Below are the code and all the weights of a small trained network. Each question names an input and a class and asks about switching units off, where a switched-off unit gives its printed mean instead of its output.

import numpy as np


def w(rows, s, z=0):
    codes = np.array(rows[::2]) - 128.0
    scale = np.full(codes.shape[1], s)
    scale[-1] = z or s
    return codes * scale


def f(y):
    return np.maximum(y, 0)


def log_softmax(a):
    a = a - a.max(-1, keepdims=True)
    return a - np.log(np.exp(a).sum(-1, keepdims=True))


def net(x, mask):
    res = np.array(x, float).reshape(1, 6) / 4 @ E
    y = f(res @ A[0][:, :-1].T + A[0][:, -1])
    res = res + np.where(mask, y, B[0][:, -1]) @ B[0][:, :-1]
    return log_softmax(res[-1] @ U[:, :-1].T + U[:, -1])


A, B = {}, {}
E = w([
[155,129,182,114,120,87,166,112,253,160,37,69],'x0',
[159,207,162,151,178,114,61,118,113,25,99,125],'x1',
[141,124,111,134,124,127,134,126,143,121,143,120],'x2',
[130,118,130,132,128,128,120,135,151,121,153,122],'x3',
[145,116,119,132,132,129,129,113,130,126,133,122],'x4',
[210,94,188,78,111,128,178,219,74,91,109,161],'x5',
],0.017)
A[0] = w([
[164,154,156,131,132,127,96,147,83,38,143,132,109],'n1',
[62,153,76,144,130,135,85,75,100,131,180,134,206],'n2',
[151,188,130,134,150,132,70,143,60,40,170,143,90],'n3',
[66,168,113,141,135,120,105,59,210,182,100,110,168],'n4',
[112,95,120,129,129,125,152,146,130,170,141,128,246],'n5',
[157,109,123,123,129,127,135,186,40,116,180,146,145],'n6',
[158,202,153,140,145,124,74,102,134,5,102,122,129],'n7',
[60,151,82,144,132,133,89,97,85,129,186,134,218],'n8',
[121,116,107,125,113,131,140,138,154,188,147,130,137],'n9',
[188,106,183,119,119,126,165,171,164,122,77,127,1],'n10',
[84,183,118,144,149,129,86,76,183,94,115,112,99],'n11',
[104,108,103,134,118,134,130,153,56,137,193,139,172],'n12',
],0.019,0.0093)
B[0] = w([
[81,82,137,125,144,141,183,127,127,47,105,112,225],'n1',
[167,104,132,124,218,59,195,190,136,191,102,103,244],'n2',
[40,99,125,152,150,101,160,137,125,30,121,109,253],'n3',
[7,98,127,159,85,123,104,77,123,87,133,134,246],'n4',
[130,98,158,95,95,188,167,115,119,166,104,153,195],'n5',
[157,136,112,130,47,229,105,73,151,101,150,142,243],'n6',
[147,183,115,158,222,74,48,121,137,92,154,124,254],'n7',
[168,100,159,92,185,69,201,206,136,183,128,103,246],'n8',
[91,99,111,158,120,90,167,139,136,134,130,89,186],'n9',
[159,125,129,116,208,62,172,198,114,201,129,113,190],'n10',
[152,186,121,135,119,131,50,91,120,141,125,142,211],'n11',
[179,159,122,114,71,206,98,118,105,129,132,169,236],'n12',
],0.018,0.036)
U = w([
[147,113,132,81,115,123,167,163,126,228,120,140,253],'0',
[9,96,94,163,102,151,140,70,121,66,124,124,158],'1',
[166,182,110,118,206,93,116,181,124,114,141,119,119],'2',
[79,204,90,158,118,108,32,44,144,132,141,147,25],'3',
[166,152,91,86,57,213,120,102,102,120,159,192,31],'4',
],0.011,0.0035)

Each question gives the input, the list of numbers given to net, and the class t.
The units are the neurons (one row each of A and B). Each row of codes is followed by its name. A weight is (code - 128) times the scale printed after its matrix; where a second scale follows, it is the last column's (A, B and U).
mask holds one flag per neuron, in row order. A switched-off neuron (its flag False) gives its mean, the last column of its row in B, instead of its output. The means were averaged over made-up inputs and are rounded, as every weight is.
A unit's drop is (log p(t) with every unit on - log p(t) with that unit switched off) / (log p(t) with every unit on - log p(t) with every unit switched off).
most important unit: the unit with the biggest drop
k most important neurons: the k neurons with the biggest drops, biggest first
drop of u: that unit's drop, to one decimal
input [2,0,-1,-5,-2,5], class 0: most important neuron -> [n7]
input [-8,2,-6,2,4,7], class 1: 2 most important neurons -> [n3, n1]
input [2,3,7,8,4,-8], class 3: 2 most important neurons -> [n4, n11]
input [-8,6,-7,3,-6,-1], class 2: 4 most important neurons -> [n8, n2, n7, n4]
input [0,-7,1,-7,-1,1], class 4: 3 most important neurons -> [n2, n8, n3]
input [-1,1,-6,-4,-5,0], class 2: 4 most important neurons -> [n4, n6, n3, n1]
input [-4,0,-1,-5,1,2], class 4: 3 most important neurons -> [n4, n12, n6]
input [3,-6,4,1,-7,1], class 0: 2 most important neurons -> [n3, n1]
input [-1,1,-4,-5,7,0], class 2: 2 most important neurons -> [n4, n6]
input [-7,-8,-5,-3,-1,2], class 4: 2 most important neurons -> [n6, n12]
input [-6,-6,6,3,-5,0], class 0: 2 most important neurons -> [n8, n2]
input [4,-6,0,-1,2,1], class 0: 3 most important neurons -> [n3, n10, n1]
input [7,3,3,-6,2,0], class 3: 3 most important neurons -> [n8, n2, n4]
input [5,-1,-3,-6,-6,5], class 0: most important unit -> n7
input [0,3,0,-5,-5,-2], class 2: drop of n6 -> 2.3
input [-8,6,3,6,-1,8], class 1: drop of n3 -> 1.1
input [-3,1,-2,6,5,8], class 1: drop of n1 -> 1.9
input [3,5,0,4,0,-7], class 3: drop of n4 -> 0.1
